Where the symbols take the elements:
laz ω pim
laz σ sur
laz χ ril
laz γ lof
laz ρ tul
laz α gak
lop ω bog
lop σ gid
lop χ laz
lop γ lol
lop ρ pim
lop α vid
mov ω nom
mov σ von
mov χ feb
mov γ pur
mov ρ por
mov α lok
lep ω sil
lep σ zal
lep χ saf
lep γ bib
lep ρ bop
lep α vis
nik ω kon
nik σ bib
nik χ sul
nik γ lif
nik ρ vis
nik α lur
tul ω vup
tul σ zis
tul χ fab
tul γ laz
tul ρ zad
tul α vul
vul ω ril
vul σ tul
vul χ pir
vul γ gak
vul ρ gab
vul α niv
mas ω vul
mas σ ril
mas χ nim
mas γ gon
mas ρ pir
mas α rel
zad ω nal
zad σ lol
zad χ rif
zad γ tul
zad ρ vid
zad α gab
lif ω vep
lif σ kib
lif χ kem
lif γ saf
lif ρ nik
lif α lub
pil ω rif
pil σ vid
pil χ pif
pil γ gab
pil ρ gon
pil α dig
poz ω mov
poz σ nom
poz χ tib
poz γ puz
poz ρ feb
poz α foz
gad ω rop
gad σ mez
gad χ vig
gad γ bes
gad ρ mur
gad α kuv
ril ω tul
ril σ vup
ril χ gab
ril γ pob
ril ρ fab
ril α mas
tid ω gad
tid σ rop
tid χ kib
tid γ zal
tid ρ vig
tid α bop
pur ω suk
pur σ sab
pur χ poz
pur γ vuk
pur ρ mov
pur α tor
vid ω lof
vid σ lop
vid χ gak
vid γ zad
vid ρ pob
vid α pil
kir ω rel
kir σ niv
kir χ dos
kir γ mez
kir ρ riz
kir α mur
sul ω vis
sul σ tof
sul χ mik
sul γ kem
sul ρ fop
sul α mor
por ω pip
por σ mor
por χ nuv
por γ mov
por ρ bet
por α tib
pob ω laz
pob σ pim
pob χ vul
pob γ vid
pob ρ ril
pob α gon
vis ω tof
vis σ lep
vis χ fop
vis γ nik
vis ρ lan
vis α ker
bop ω kuv
bop σ tid
bop χ lif
bop γ lep
bop ρ vep
bop α lan
dud ω foz
dud σ lok
dud χ bog
dud γ tef
dud ρ gid
dud α lol
ker ω sul
ker σ vis
ker χ bif
ker γ lur
ker ρ mik
ker α pip
pir ω gab
pir σ fab
pir χ dig
pir γ mas
pir ρ fup
pir α fud
sur ω bev
sur σ deg
sur χ vup
sur γ bog
sur ρ zis
sur α laz
fup ω pil
fup σ rif
fup χ pon
fup γ pir
fup ρ pif
fup α zaf
bev ω deg
bev σ bak
bev χ zis
bev γ gid
bev ρ nup
bev α pim
pif ω gon
pif σ gak
pif χ rel
pif γ fup
pif ρ niv
pif α mez
bog ω gid
bog σ nel
bog χ pim
bog γ dus
bog ρ sur
bog α lof
lok ω poz
lok σ mov
lok χ nel
lok γ tor
lok ρ tib
lok α dud
dus ω dud
dus σ foz
dus χ lop
dus γ nup
dus ρ bog
dus α nal
zaf ω dig
zaf σ fup
zaf χ rop
zaf γ fud
zaf ρ mez
zaf α bes
rif ω vid
rif σ lof
rif χ gon
rif γ fab
rif ρ gak
rif α fup
bet ω vuk
bet σ bif
bet χ tor
bet γ por
bet ρ puz
bet α bak
tib ω feb
tib σ por
tib χ deg
tib γ lok
tib ρ bak
tib α gid
riz ω fud
riz σ nim
riz χ bes
riz γ kir
riz ρ bol
riz α raf
bol ω zaf
bol σ dig
bol χ gad
bol γ riz
bol ρ rop
bol α zal
zis ω nup
zis σ tef
zis χ nal
zis γ sur
zis ρ lol
zis α tul
nom ω von
nom σ lur
nom χ por
nom γ suk
nom ρ pip
nom α poz
bak ω nuv
bak σ bet
bak χ tef
bak γ tib
bak ρ kef
bak α bev
gab ω fab
gab σ zad
gab χ fup
gab γ vul
gab ρ pil
gab α nim
kef ω tor
kef σ puz
kef χ dud
kef γ bak
kef ρ foz
kef α nup
vuk ω bif
vuk σ mik
vuk χ puz
vuk γ pip
vuk ρ pur
vuk α nuv
nim ω pir
nim σ gab
nim χ zaf
nim γ niv
nim ρ dig
nim α riz
bib ω pev
bib σ raf
bib χ tof
bib γ kib
bib ρ lep
bib α nik
fab ω zad
fab σ nal
fab χ pil
fab γ ril
fab ρ rif
fab α pir
bes ω bol
bes σ zaf
bes χ tid
bes γ dos
bes ρ gad
bes α sil
fud ω nim
fud σ pir
fud χ bol
fud γ rel
fud ρ zaf
fud α dos
mez ω pon
mez σ pif
mez χ kod
mez γ zaf
mez ρ kir
mez α gad
foz ω lok
foz σ poz
foz χ gid
foz γ kef
foz ρ nel
foz α dus
gon ω gak
gon σ pob
gon χ niv
gon γ pil
gon ρ mas
gon α pon
von ω lur
von σ kem
von χ pip
von γ sab
von ρ mor
von α mov
mur ω kod
mur σ kir
mur χ pev
mur γ gad
mur ρ raf
mur α kib
gid ω nel
gid σ tib
gid χ sur
gid γ dud
gid ρ bev
gid α lop
lof ω lop
lof σ bog
lof χ pob
lof γ nal
lof ρ laz
lof α rif
pim ω sur
pim σ bev
pim χ tul
pim γ lop
pim ρ vup
pim α pob
suk ω sab
suk σ lub
suk χ mov
suk γ bif
suk ρ nom
suk α puz
fop ω lan
fop σ saf
fop χ sab
fop γ sul
fop ρ lub
fop α bif
vig ω mur
vig σ kod
vig χ bib
vig γ tid
vig ρ pev
vig α vep
tof ω lep
tof σ sil
tof χ lan
tof γ kon
tof ρ saf
tof α sul
mik ω fop
mik σ lan
mik χ suk
mik γ ker
mik ρ sab
mik α vuk
deg ω bak
deg σ nuv
deg χ nup
deg γ nel
deg ρ tef
deg α sur
kib ω vig
kib σ mur
kib χ kon
kib γ kuv
kib ρ bib
kib α lif
lol ω dus
lol σ dud
lol χ lof
lol γ zis
lol ρ lop
lol α zad
sab ω lub
sab σ ven
sab χ nom
sab γ mik
sab ρ von
sab α pur
tef ω kef
tef σ tor
tef χ dus
tef γ deg
tef ρ dud
tef α zis
dig ω fup
dig σ pil
dig χ mez
dig γ nim
dig ρ pon
dig α bol
pip ω mor
pip σ ker
pip χ bet
pip γ nom
pip ρ vuk
pip α feb
vep ω kib
vep σ vig
vep χ nik
vep γ bop
vep ρ kon
vep α ven
kuv ω tid
kuv σ gad
kuv χ vep
kuv γ sil
kuv ρ kib
kuv α saf
lub ω ven
lub σ lif
lub χ von
lub γ fop
lub ρ lur
lub α suk
zal ω bes
zal σ bol
zal χ kuv
zal γ raf
zal ρ tid
zal α lep
rel ω niv
rel σ mas
rel χ riz
rel γ pon
rel ρ fud
rel α kod
lan ω saf
lan σ bop
lan χ lub
lan γ vis
lan ρ ven
lan α mik
kem ω nik
kem σ kon
kem χ ker
kem γ ven
kem ρ sul
kem α von
pon ω pif
pon σ gon
pon χ kir
pon γ dig
pon ρ rel
pon α rop
ven ω lif
ven σ vep
ven χ lur
ven γ lan
ven ρ kem
ven α sab
vup ω zis
vup σ nup
vup χ zad
vup γ pim
vup ρ nal
vup α ril
puz ω pur
puz σ suk
puz χ lok
puz γ bet
puz ρ poz
puz α kef
feb ω por
feb σ pip
feb χ bak
feb γ poz
feb ρ nuv
feb α nel
kon ω bib
kon σ pev
kon χ vis
kon γ vep
kon ρ tof
kon α kem
rop ω mez
rop σ pon
rop χ mur
rop γ bol
rop ρ kod
rop α tid
tor ω puz
tor σ pur
tor χ foz
tor γ nuv
tor ρ lok
tor α tef
lur ω kem
lur σ nik
lur χ mor
lur γ lub
lur ρ ker
lur α nom
kod ω kir
kod σ rel
kod χ raf
kod γ rop
kod ρ dos
kod α vig
nal ω lol
nal σ dus
nal χ vid
nal γ vup
nal ρ lof
nal α fab
raf ω dos
raf σ riz
raf χ sil
raf γ mur
raf ρ zal
raf α bib
niv ω mas
niv σ vul
niv χ fud
niv γ pif
niv ρ nim
niv α kir
gak ω pob
gak σ laz
gak χ mas
gak γ rif
gak ρ vul
gak α pif
nel ω tib
nel σ feb
nel χ bev
nel γ foz
nel ρ deg
nel α bog
saf ω bop
saf σ kuv
saf χ ven
saf γ tof
saf ρ lif
saf α fop
nup ω tef
nup σ kef
nup χ lol
nup γ bev
nup ρ dus
nup α vup
pev ω raf
pev σ dos
pev χ lep
pev γ vig
pev ρ sil
pev α kon
mor ω ker
mor σ sul
mor χ vuk
mor γ von
mor ρ bif
mor α por
nuv ω bet
nuv σ vuk
nuv χ kef
nuv γ feb
nuv ρ tor
nuv α deg
dos ω riz
dos σ fud
dos χ zal
dos γ kod
dos ρ bes
dos α pev
sil ω zal
sil σ bes
sil χ bop
sil γ pev
sil ρ kuv
sil α tof
bif ω mik
bif σ fop
bif χ pur
bif γ mor
bif ρ suk
bif α bet

The rows follow the links: the fewer symbols apart two elements are, the more alike their rows tend to be.

Some elements and rows for them; each showing differs a little:
tef: 6,-14,32,-22,2,-18,-8,-35,6,30,-15,21,1,-15,8,22,-5,-1,-6,-12,36,12,17,-5,-6,-2,-25,-14,-18,-19,10,-9,13,-7,24,29,-9,0,11,-1,-11,39,24,-18,24,27,-7,13,-46,-6
bev: 8,-27,26,-7,20,-11,2,-35,1,27,-10,16,-13,0,7,6,-4,-12,-2,-16,20,16,4,-7,12,-7,-32,-5,-23,-27,18,-12,25,8,29,22,-19,-4,10,2,-18,36,21,-19,29,19,-9,9,-41,-29
puz: 11,7,16,37,-16,-22,-7,-42,-11,8,15,27,9,15,4,-33,0,1,-38,-1,4,15,-17,-34,-31,0,-1,7,-9,3,19,-12,31,-44,-20,15,8,2,-2,9,-10,24,-10,7,4,-4,-10,-20,10,-20
kuv: 26,23,-6,-20,-9,27,12,24,1,2,20,4,5,-9,-12,9,12,3,22,34,13,-18,14,33,23,-18,23,6,15,-4,-4,26,-53,0,2,-18,-1,-13,-12,-14,23,-39,10,25,4,-26,11,1,-4,-13
pir: -7,-16,-40,14,3,16,23,13,10,-6,-8,-40,-11,17,-6,-19,2,-8,-1,-19,-37,-3,-5,-5,15,29,-15,12,29,19,-23,-32,5,38,11,-25,-41,1,-6,-16,0,-16,-13,-29,-6,19,7,-13,5,-1
fab: -39,-27,-14,-23,24,-6,-7,19,9,-12,-37,-32,-13,-6,8,28,-9,-8,14,-33,-13,-1,0,0,8,17,-18,-15,-7,0,-15,-11,24,39,22,6,-4,15,15,9,-14,18,3,-28,-9,30,0,18,-5,37
lof: -23,15,-10,-17,21,2,15,-34,9,-43,-20,-28,20,-8,12,15,-23,-16,10,-15,7,4,-18,12,12,-7,6,7,-25,17,-1,-23,44,0,28,9,-16,34,-8,12,-8,-19,23,-12,-5,36,2,3,-16,10
lol: -4,-3,4,8,31,-1,19,-48,6,-20,-1,-17,2,8,12,-16,-16,-23,2,-11,-1,11,-24,-2,25,-10,-11,21,-25,-3,16,-30,47,3,22,7,-36,14,-7,7,-17,-6,22,-11,17,20,-1,-5,-23,-36
gon: -16,-33,-29,11,15,10,10,21,9,-1,-13,-38,-22,13,-4,-15,0,-6,3,-23,-38,1,-2,-9,17,29,-25,7,21,7,-18,-29,8,46,12,-20,-32,-3,3,-9,-7,-4,-11,-33,-5,19,1,-2,4,4
saf: -5,-3,10,5,15,8,-17,28,-18,-11,13,16,-18,7,0,7,6,1,20,21,-5,-9,-14,9,13,-33,15,2,-14,-23,22,45,-14,-1,-20,-1,48,-14,3,19,4,-5,-12,36,-7,-51,1,9,36,-11
lop: -8,5,2,6,29,2,20,-47,5,-25,-1,-19,8,6,11,-13,-17,-20,1,-11,0,10,-26,2,23,-8,-5,21,-28,3,10,-29,48,0,24,6,-32,20,-10,10,-17,-12,23,-11,9,25,1,-8,-21,-29
dig: 0,20,-54,-5,-13,15,38,12,-1,-14,-10,-22,25,23,-6,11,4,1,-8,-9,-18,-12,-7,7,4,11,6,-1,32,30,-38,-10,-8,15,26,-31,-27,13,-9,-16,13,-25,-14,-11,-8,9,30,-17,6,13
dud: 8,-20,31,-19,9,-16,-5,-34,3,32,-15,20,-5,-10,8,17,-3,-7,-4,-15,30,12,15,-6,1,-5,-30,-14,-19,-23,15,-9,14,-1,26,24,-7,-2,9,2,-15,40,23,-20,29,24,-12,12,-45,-12
lep: 15,12,-5,-22,-3,27,8,21,-9,-1,10,18,-5,2,-9,25,6,0,25,25,11,-19,5,28,24,-39,19,0,7,-10,6,44,-41,-4,5,-14,26,-13,-7,-1,22,-25,2,30,0,-37,9,5,8,-8
raf: 24,16,0,5,9,-1,-2,51,9,3,27,-10,10,-7,6,-24,28,22,13,25,-22,-11,8,11,7,24,22,8,13,-3,-13,2,-47,27,-23,-14,-33,-31,6,-19,1,-19,4,-1,8,-28,15,9,2,-21
tid: 29,22,0,-4,2,10,4,39,10,3,27,-7,8,-14,-3,-18,21,15,17,30,-10,-11,12,21,15,13,23,14,15,0,-10,6,-54,17,-21,-18,-31,-24,-4,-21,9,-32,12,4,9,-26,11,5,-6,-23
lur: 2,3,25,10,-33,15,-24,-2,7,1,19,-1,-19,-33,-22,-24,-12,-6,2,23,14,3,26,2,-14,9,13,11,4,13,17,1,-23,-32,-45,2,31,1,-19,-1,15,-25,-4,24,-23,3,-37,-5,16,25
vup: -15,12,-5,-5,26,0,21,-44,8,-38,-9,-26,16,-3,11,-3,-22,-20,4,-11,5,7,-23,9,18,-10,4,18,-27,13,1,-28,50,-5,27,7,-28,28,-10,11,-12,-20,25,-10,2,31,1,-2,-18,-11

Each walk starts at a row. The symbols on each line, taken left to right, move it on to the next element.
Answer with the element's row; about right is enough.
8,-31,22,-2,26,-7,5,-39,2,20,-8,9,-15,2,8,-1,-5,-15,-3,-17,14,13,-5,-8,17,-9,-34,0,-21,-25,21,-18,28,11,29,16,-22,-5,9,1,-18,31,21,-19,30,14,-9,6,-39,-35
γ γ α ρ	-8,9,-1,1,27,1,21,-46,6,-34,-6,-23,13,3,13,-7,-19,-20,4,-10,2,8,-25,4,21,-11,-4,19,-27,11,6,-29,48,-3,25,7,-30,26,-12,10,-14,-16,23,-10,7,28,-1,-6,-20,-19
ω χ ρ ρ σ	3,-21,15,6,30,-3,11,-41,3,7,-2,0,-13,8,10,-10,-9,-22,-4,-15,5,14,-15,-6,22,-11,-28,13,-24,-19,20,-23,39,11,28,13,-29,-1,0,8,-21,19,21,-17,25,16,-6,3,-33,-41
30,19,1,2,6,5,0,43,8,1,28,-10,8,-8,-2,-22,24,18,17,29,-17,-9,10,16,13,20,22,13,16,-2,-12,3,-50,21,-23,-17,-34,-27,0,-21,4,-27,8,2,8,-27,12,6,-3,-24
α γ ρ γ γ χ ω	20,18,-4,-23,-5,28,13,22,-6,1,12,14,-2,-4,-12,23,8,0,24,30,18,-18,10,34,25,-33,20,1,9,-8,2,40,-45,0,5,-16,16,-12,-10,-8,23,-33,7,30,3,-35,12,4,1,-10
ω χ ρ ρ σ	30,23,-1,-5,-1,18,9,32,10,2,26,-3,7,-13,-8,-13,18,11,20,33,-4,-13,15,23,17,8,24,12,16,1,-8,9,-55,11,-14,-20,-27,-23,-7,-22,13,-35,11,9,8,-23,9,4,-6,-20
8,-29,18,5,28,-7,7,-38,4,14,-6,5,-14,7,8,-6,-8,-18,-3,-14,8,15,-8,-9,19,-10,-30,7,-24,-24,20,-18,32,11,30,16,-25,-3,5,4,-19,23,21,-18,28,14,-7,6,-35,-40
γ α ρ χ α	-21,-37,-25,6,20,8,6,24,9,-1,-18,-39,-26,11,-1,-9,1,-7,4,-26,-37,2,-2,-10,15,28,-25,2,18,6,-15,-27,11,50,12,-14,-28,-3,9,-7,-10,4,-12,-35,-4,19,0,1,2,7
ρ ρ ω γ ρ	-31,-39,-20,-4,24,-1,-3,28,9,-2,-26,-35,-28,4,2,6,-2,-8,10,-32,-28,3,-1,-7,12,22,-24,-6,6,-2,-14,-22,16,48,14,-7,-16,3,16,2,-13,13,-8,-35,-5,24,-2,10,0,16
2,1,1,-7,10,16,-7,25,-19,-8,10,22,-15,10,-4,22,5,2,24,24,5,-13,-7,16,20,-42,14,-3,-7,-20,19,51,-24,-2,-6,-6,44,-15,-1,12,13,-10,-6,39,-3,-46,7,8,22,-10
σ σ σ γ γ χ σ	-4,6,-51,4,-10,17,37,10,4,-12,-7,-33,10,20,-9,-7,4,-4,-6,-8,-25,-9,-7,2,11,13,-2,9,36,26,-32,-23,-7,21,21,-33,-37,11,-10,-18,9,-26,-12,-18,-6,13,20,-18,3,3
σ χ α ρ α σ σ	-8,-7,-42,13,0,14,29,12,9,-8,-6,-39,-3,20,-8,-17,2,-7,-5,-16,-33,-4,-5,-4,14,23,-12,11,33,19,-28,-28,3,32,14,-28,-39,6,-10,-18,2,-20,-12,-26,-6,16,9,-14,6,-2
-40,-5,-11,-33,20,-5,1,-2,9,-28,-35,-31,6,-10,13,34,-19,-7,16,-27,2,-2,-3,9,6,4,-5,-11,-18,8,-13,-10,32,19,26,8,-3,27,7,11,-8,1,13,-20,-12,36,2,14,-10,39
σ γ γ α σ	2,-10,9,9,32,-2,19,-46,5,-10,-1,-11,-3,9,10,-18,-14,-21,-1,-12,-2,14,-22,-1,25,-11,-15,21,-28,-7,13,-27,44,6,26,7,-32,9,-4,8,-16,1,22,-14,19,19,-4,-4,-25,-40
α χ ω γ ω ρ	-20,15,-9,-11,21,1,19,-36,8,-40,-13,-27,20,-6,12,6,-23,-17,7,-15,5,6,-20,11,14,-5,8,12,-26,14,-1,-28,47,-2,28,6,-22,34,-10,12,-9,-20,25,-11,-4,34,3,-2,-17,1
-39,-34,-14,-18,23,-4,-8,23,8,-9,-34,-31,-19,-2,6,21,-7,-5,14,-33,-18,1,1,-1,11,17,-22,-13,-3,-4,-17,-13,22,42,21,-1,-6,7,14,6,-10,16,-1,-31,-9,26,-2,19,-4,32
ρ σ ρ γ	-28,13,-11,-24,20,-1,13,-24,10,-40,-22,-29,20,-11,12,21,-24,-14,9,-19,9,2,-15,13,10,-5,9,2,-26,16,-7,-21,41,2,30,7,-13,37,-4,13,-9,-16,22,-11,-6,37,4,7,-16,22
ρ σ ρ χ γ χ χ	-35,-39,-16,-10,25,-1,-8,25,8,-6,-30,-33,-22,1,4,12,-5,-5,14,-33,-29,3,2,-6,13,22,-24,-11,1,-3,-13,-18,19,46,17,-4,-11,5,16,4,-12,16,-4,-33,-7,26,-3,16,-3,25
-34,7,-9,-28,21,-1,8,-19,10,-40,-27,-31,16,-13,11,29,-22,-12,12,-21,8,2,-10,13,7,-3,5,-3,-24,13,-12,-17,39,4,31,7,-5,36,-3,13,-9,-11,19,-13,-9,38,3,11,-14,28
σ σ ρ ρ	9,-25,28,-14,15,-14,0,-34,2,30,-12,17,-13,-4,7,13,-4,-9,-4,-15,25,12,7,-8,6,-4,-33,-11,-20,-26,17,-10,21,3,26,25,-13,-4,12,2,-17,38,23,-19,28,19,-10,12,-45,-22
α ρ ρ α	-41,-23,-10,-26,21,-6,-6,11,9,-17,-37,-29,-8,-8,9,32,-14,-6,13,-32,-6,-1,-2,4,8,10,-12,-16,-13,1,-15,-11,26,32,25,5,0,19,12,11,-9,12,6,-26,-9,35,-1,16,-8,36
6,6,1,-12,8,22,-1,25,-16,-4,10,22,-11,7,-6,25,4,0,26,23,11,-19,-4,22,23,-43,17,-6,-3,-20,13,49,-27,-3,4,-10,39,-11,-4,9,17,-15,-4,36,-2,-45,8,6,18,-9
χ γ σ α	-5,-4,14,11,15,7,-22,28,-13,-15,17,14,-20,4,4,-3,4,3,17,21,-10,-9,-15,6,9,-26,17,4,-16,-20,26,38,-7,-4,-27,-1,48,-15,6,18,2,-6,-13,34,-12,-49,-3,7,37,-9
σ γ γ γ χ ω	30,25,-4,-15,-7,23,13,25,6,2,22,2,4,-13,-11,2,13,6,21,34,8,-18,16,30,21,-9,25,6,18,0,-4,23,-55,5,-5,-19,-12,-18,-13,-18,21,-42,12,19,5,-23,10,3,-6,-15
